Look-ups in named tables: a row name and a column name give one cell, copied from the table.

fupalok
|  | gadoru | giv | vagof | vog | lov | tig | fovatim | gul | remat |
|---|---|---|---|---|---|---|---|---|---|
| dugob | 237 | 228 | 204 | 790 | 790 | 662 | 752 | 590 | 302 |
| kol | 213 | 156 | 200 | 772 | 798 | 758 | 791 | 674 | 192 |
| fup | 549 | 303 | 336 | 665 | 598 | 732 | 717 | 795 | 316 |
| lasa | 580 | 397 | 436 | 543 | 609 | 712 | 667 | 727 | 307 |

gul of dugob: 590
tig of lasa: 712
tig of fup: 732
gul of lasa: 727
vagof of fup: 336
vog of dugob: 790
lov of lasa: 609

sas =
columns: zap, devufe
falusu: [2.16, 8.31]
sig: [2.24, 3.57]
nolifa: [6.23, 7.98]
sog: [2.32, 0.91]
maf: [5.32, 3.76]
bosusiv: [4.85, 1.27]
mamedod: [3.10, 3.12]
mironif: [3.09, 7.84]
mumami: [7.20, 5.96]

What is the zap of sog in sas? 2.32
What is the zap of bosusiv in sas? 4.85
What is the devufe of mamedod in sas? 3.12
What is the zap of sig in sas? 2.24
What is the devufe of mironif in sas? 7.84
What is the devufe of mumami in sas? 5.96
What is the zap of mumami in sas? 7.20
What is the zap of mamedod in sas? 3.10
What is the devufe of sog in sas? 0.91
What is the zap of maf in sas? 5.32

fesele:
|  | momaf | sipaf | rinim | rabi | ret |
|---|---|---|---|---|---|
| zir | 139 | 218 | 145 | 192 | 160 |
| niv | 146 | 133 | 19 | 114 | 192 |
| lig | 162 | 160 | 162 | 161 | 163 |
| nop | 189 | 107 | 193 | 161 | 149 |
| tavu | 146 | 132 | 19 | 115 | 192 |

sipaf of niv = 133
momaf of tavu = 146
ret of tavu = 192
ret of lig = 163
rabi of lig = 161
sipaf of nop = 107
ret of niv = 192
rinim of tavu = 19
ret of nop = 149
sipaf of lig = 160
ret of zir = 160
sipaf of tavu = 132
rabi of zir = 192
rinim of lig = 162

gib =
         sok  mit  soz  vulodil  lenip  dez  zediron  notulun
sarob     98  107  116       75    106  123      106      116
duvopub   98  107  131       28    113  120      100      137
kan      120  112  186      179    120  144       95      157
nar       98  105  135       30    112  121      102      134
tesi     116  114  112      116    113  111      114      109
pegovi    97  106  126       55    104  125      103      111
lerep    123  112  188      199    117  147       97      143
vipe     123  112  189      200    117  146       97      143
vez       95  107  103      104    116  121      108      164
led       94  106  101      121    110  125      111      144

lenip of nar: 112
vulodil of vez: 104
sok of led: 94
lenip of kan: 120
zediron of duvopub: 100
mit of nar: 105
sok of nar: 98
sok of tesi: 116
notulun of lerep: 143
mit of tesi: 114

ranemev =
         ful  renemar  zoraki  gukek  vuf  tevotim  bul
lipudi    94      120     160    241  188      222   50
mikop     90      120     202    215  130      161   49
pivi      99      122     179    213  144      183   67
lelupu    92      120     163    228  170      195   55
sela      92      121     173    218  138      169   52
vilaku   106      127     162    214  166      210   79
ginid     92      119     167    216  140      172   54
saviza    91      117     166    244  149      169   45
sala      98      126     162    215  162      199   70
disopag  109      119     174    216  149      178   65

What is the zoraki of disopag in ranemev?
174
What is the gukek of ginid in ranemev?
216
What is the renemar of vilaku in ranemev?
127
What is the gukek of lelupu in ranemev?
228
What is the renemar of lipudi in ranemev?
120
What is the ful of vilaku in ranemev?
106
What is the tevotim of sela in ranemev?
169
What is the renemar of pivi in ranemev?
122
What is the zoraki of saviza in ranemev?
166
What is the zoraki of ginid in ranemev?
167
What is the zoraki of mikop in ranemev?
202
What is the bul of ginid in ranemev?
54
What is the renemar of disopag in ranemev?
119
What is the zoraki of sela in ranemev?
173

duduru:
|  | bur | sazog | rel | lalel |
|---|---|---|---|---|
| devab | 109 | 223 | 122 | 71 |
| bopa | 189 | 129 | 166 | 101 |
| zav | 159 | 83 | 186 | 183 |
| funo | 136 | 124 | 158 | 105 |
| fured | 152 | 186 | 108 | 59 |
| lomoki | 186 | 38 | 224 | 206 |
| sadiz | 124 | 212 | 129 | 90 |
| kime | 78 | 114 | 143 | 211 |
| suna | 120 | 186 | 112 | 137 |
| mot | 161 | 126 | 136 | 137 |
| kefed | 182 | 59 | 196 | 118 |

kefed, sazog -> 59
sadiz, rel -> 129
kime, sazog -> 114
devab, lalel -> 71
devab, sazog -> 223
funo, lalel -> 105
suna, bur -> 120
mot, lalel -> 137
lomoki, bur -> 186
lomoki, lalel -> 206
zav, bur -> 159
Which row has the largest lalel? kime

